Below are the code and all the weights of a small trained network. Each question names an input and a class and asks about switching units off, where a switched-off unit gives its printed mean instead of its output.

import numpy as np


def w(rows, s, z=0):
    codes = np.array(rows[::2]) - 128.0
    scale = np.full(codes.shape[1], s)
    scale[-1] = z or s
    return codes * scale


def norm(h):
    return h / np.sqrt((h * h).mean(-1, keepdims=True) + 1e-5)


def f(y):
    return y / 2 * (1 + np.tanh(0.7978845608 * (y + 0.044715 * y**3)))


def log_softmax(a):
    a = a - a.max(-1, keepdims=True)
    return a - np.log(np.exp(a).sum(-1, keepdims=True))


def net(x, mask):
    res = np.array(x, float).reshape(1, 8) / 4 @ E
    u = 0
    for l in range(4):
        y = f(norm(res) @ A[l][:, :-1].T + A[l][:, -1])
        res = res + np.where(mask[u : u + 8], y, B[l][:, -1]) @ B[l][:, :-1]
        u += 8
    return log_softmax(norm(res)[-1] @ U[:, :-1].T + U[:, -1])


A, B = {}, {}
E = w([
[67,105,151,208,70,88,101,134,123],'x0',
[235,150,158,168,110,90,158,49,147],'x1',
[113,138,125,156,2,75,148,197,92],'x2',
[102,210,98,156,126,143,104,207,150],'x3',
[93,45,96,107,122,120,217,121,195],'x4',
[194,113,124,87,83,117,106,201,150],'x5',
[121,167,87,205,204,137,154,157,20],'x6',
[146,129,127,132,68,193,78,107,150],'x7',
],0.0076)
A[0] = w([
[161,133,114,102,69,98,147,164,102,123],'0.n0',
[135,121,132,152,193,154,102,59,160,71],'0.n1',
[131,64,39,55,240,177,107,139,163,3],'0.n2',
[43,39,117,253,127,152,245,144,131,26],'0.n3',
[203,124,67,119,45,109,35,75,183,63],'0.n4',
[153,187,171,184,188,129,128,132,46,16],'0.n5',
[69,67,4,185,165,84,165,172,95,115],'0.n6',
[164,51,128,69,159,113,197,87,88,101],'0.n7',
],0.0067,0.003)
B[0] = w([
[75,83,121,200,110,124,152,205,110,186],'0.n0',
[112,140,138,136,84,62,188,163,124,167],'0.n1',
[118,171,166,113,220,168,169,198,197,207],'0.n2',
[1,134,77,108,105,25,127,28,173,240],'0.n3',
[115,124,139,139,106,96,138,94,196,223],'0.n4',
[175,207,142,182,119,89,72,92,191,199],'0.n5',
[66,139,171,88,129,94,71,94,173,253],'0.n6',
[105,161,135,195,99,167,205,94,145,204],'0.n7',
],0.008,0.0035)
A[1] = w([
[121,138,124,139,138,154,115,120,64,111],'1.n0',
[107,173,157,128,88,151,60,188,179,79],'1.n1',
[185,189,125,180,166,107,96,95,76,58],'1.n2',
[155,104,143,129,140,130,116,101,129,65],'1.n3',
[90,224,61,143,123,95,151,211,87,30],'1.n4',
[61,140,89,107,97,254,42,103,84,1],'1.n5',
[157,167,164,102,99,109,112,115,185,136],'1.n6',
[127,194,175,158,177,129,101,100,110,40],'1.n7',
],0.0092,0.0027)
B[1] = w([
[101,169,103,177,116,185,144,92,139,126],'1.n0',
[141,70,137,120,179,154,171,96,68,254],'1.n1',
[142,187,31,165,170,76,119,102,96,223],'1.n2',
[127,109,151,145,166,158,165,88,159,115],'1.n3',
[88,118,176,64,107,116,103,122,37,239],'1.n4',
[109,92,11,167,150,191,95,126,118,176],'1.n5',
[135,106,102,107,130,129,60,66,154,223],'1.n6',
[169,199,109,163,109,144,144,129,143,205],'1.n7',
],0.011,0.0042)
A[2] = w([
[151,136,66,109,137,116,169,89,171,150],'2.n0',
[150,95,160,161,138,176,255,68,92,5],'2.n1',
[140,136,143,151,128,178,161,53,182,85],'2.n2',
[116,169,165,50,64,120,100,206,92,89],'2.n3',
[209,19,111,144,58,130,154,183,108,81],'2.n4',
[125,191,165,42,196,203,143,197,161,80],'2.n5',
[136,197,157,186,139,120,134,147,62,136],'2.n6',
[155,207,95,173,158,63,99,120,98,34],'2.n7',
],0.0079,0.0029)
B[2] = w([
[64,113,254,149,121,93,43,216,31,218],'2.n0',
[239,64,24,183,188,84,252,130,74,148],'2.n1',
[140,53,188,113,138,136,118,131,13,205],'2.n2',
[177,181,253,82,140,102,176,131,39,183],'2.n3',
[172,248,56,191,11,91,131,162,173,206],'2.n4',
[82,255,173,218,184,231,197,155,218,208],'2.n5',
[196,146,144,48,219,14,133,79,171,229],'2.n6',
[188,154,16,115,203,118,75,61,167,252],'2.n7',
],0.0079,0.0036)
A[3] = w([
[148,108,156,98,124,181,194,70,176,117],'3.n0',
[182,146,125,159,52,91,92,212,213,2],'3.n1',
[84,159,117,104,204,224,164,166,171,33],'3.n2',
[160,157,95,171,67,90,109,142,158,175],'3.n3',
[78,88,123,145,168,136,192,59,96,45],'3.n4',
[97,141,71,147,122,226,129,176,94,17],'3.n5',
[201,80,224,142,35,182,75,88,158,8],'3.n6',
[120,99,133,95,124,172,175,77,1,188],'3.n7',
],0.0087,0.0021)
B[3] = w([
[179,149,132,139,189,120,170,153,114,168],'3.n0',
[156,142,102,173,22,162,192,124,110,203],'3.n1',
[143,161,247,234,90,187,116,172,194,229],'3.n2',
[92,254,143,98,146,174,191,147,103,226],'3.n3',
[116,75,56,173,95,95,163,153,144,202],'3.n4',
[125,65,125,241,153,196,46,191,128,162],'3.n5',
[224,121,40,13,165,172,85,147,249,253],'3.n6',
[182,105,163,112,176,160,115,222,57,209],'3.n7',
],0.0076,0.0041)
U = w([
[105,95,71,175,118,205,41,177,87,22],'0',
[176,175,107,101,7,117,172,152,154,138],'1',
[203,44,111,153,184,77,218,110,93,76],'2',
[122,168,226,163,192,189,156,178,207,210],'3',
[125,157,208,65,119,90,113,184,18,63],'4',
[230,61,97,58,125,155,84,89,225,19],'5',
[165,222,70,142,205,66,65,51,93,179],'6',
[14,75,119,121,96,52,131,76,153,254],'7',
],0.015,0.0019)

Each question gives the input, the list of numbers given to net, and the class t.
The units are the neurons (one row each of A and B). Each row of codes is followed by its name. A weight is (code - 128) times the scale printed after its matrix; where a second scale follows, it is the last column's (A, B and U).
mask holds one flag per neuron, layer by layer. A switched-off neuron (its flag False) gives its mean, the last column of its row in B, instead of its output. The means were averaged over made-up inputs and are rounded, as every weight is.
A unit's drop is (log p(t) with every unit on - log p(t) with that unit switched off) / (log p(t) with every unit on - log p(t) with every unit switched off).
The circuit of an input: a set's keep is (log p(t) with only the set's units on - log p(t) with every unit switched off) / (log p(t) with every unit on - log p(t) with every unit switched off). Starting from the 12 units with the biggest drops (on a tie, the unit counted first), units are removed one at a time, each time the one whose removal leaves the highest keep (on an exact tie, the one counted first), for as long as the keep stays at least 0.8.
circuit, biggest first: the units of the circuit, biggest drop first
k most important neurons: the k neurons with the biggest drops, biggest first
top k neurons in layer l: the k neurons of layer l with the biggest drops, biggest first
drop when u is switched off: that unit's drop, to one decimal
input [8,5,-1,-8,1,-6,-6,0], class 2: 2 most important neurons -> 2.n1, 0.n6
input [-8,-1,0,0,7,-2,-1,-7], class 3: circuit, biggest first -> 0.n2
input [4,-2,0,-1,4,5,-5,4], class 1: top 2 neurons in layer 3 -> 3.n1, 3.n3
input [-5,-4,8,4,-4,6,4,7], class 4: 2 most important neurons -> 1.n4, 2.n3
input [0,4,6,2,1,-6,-7,1], class 5: circuit, biggest first -> 3.n6, 1.n6
input [-6,5,-6,2,6,5,-7,-4], class 3: circuit, biggest first -> 0.n2, 2.n5
input [8,8,6,8,2,-3,1,-8], class 7: circuit, biggest first -> 0.n3, 1.n2
input [-6,6,2,2,6,1,-1,-2], class 2: 3 most important neurons -> 2.n1, 0.n7, 2.n2
input [7,7,-2,7,5,3,-1,-1], class 7: 2 most important neurons -> 0.n3, 2.n4
input [-6,-3,-7,7,-2,3,7,4], class 3: 3 most important neurons -> 0.n2, 2.n5, 3.n2
input [6,-6,1,8,1,-6,5,-6], class 7: 2 most important neurons -> 0.n3, 0.n6
input [-1,-1,2,-3,1,-2,-2,-4], class 7: 3 most important neurons -> 0.n3, 1.n1, 0.n6
input [1,6,-2,2,8,0,2,1], class 7: 3 most important neurons -> 0.n3, 1.n1, 2.n0
input [-8,-4,4,5,-6,2,2,0], class 4: circuit, biggest first -> 1.n4
input [-3,3,4,0,2,-7,-1,6], class 5: 2 most important neurons -> 1.n1, 3.n6
input [-1,5,-7,2,4,-6,2,-6], class 2: top 2 neurons in layer 0 -> 0.n7, 0.n1
input [5,-5,8,8,7,7,-2,-3], class 4: circuit, biggest first -> 2.n3, 1.n4
input [-1,-2,-2,2,-7,8,-1,8], class 0: 2 most important neurons -> 1.n5, 3.n5
input [0,-5,8,-6,4,-3,-6,3], class 1: 2 most important neurons -> 2.n4, 0.n6
input [0,-3,-2,1,-5,-7,-5,-2], class 0: 2 most important neurons -> 1.n5, 0.n5
input [-7,-1,0,-6,1,-5,4,5], class 2: circuit, biggest first -> 2.n1
input [-1,4,-1,4,8,3,-2,-5], class 7: 2 most important neurons -> 1.n1, 2.n0
input [-3,3,0,3,4,5,3,-7], class 4: top 2 neurons in layer 2 -> 2.n3, 2.n7
input [-1,3,8,-5,3,6,3,-6], class 1: drop when 2.n2 is switched off -> 0.1
input [-7,8,-5,1,8,-5,-7,-2], class 2: drop when 2.n1 is switched off -> 0.3
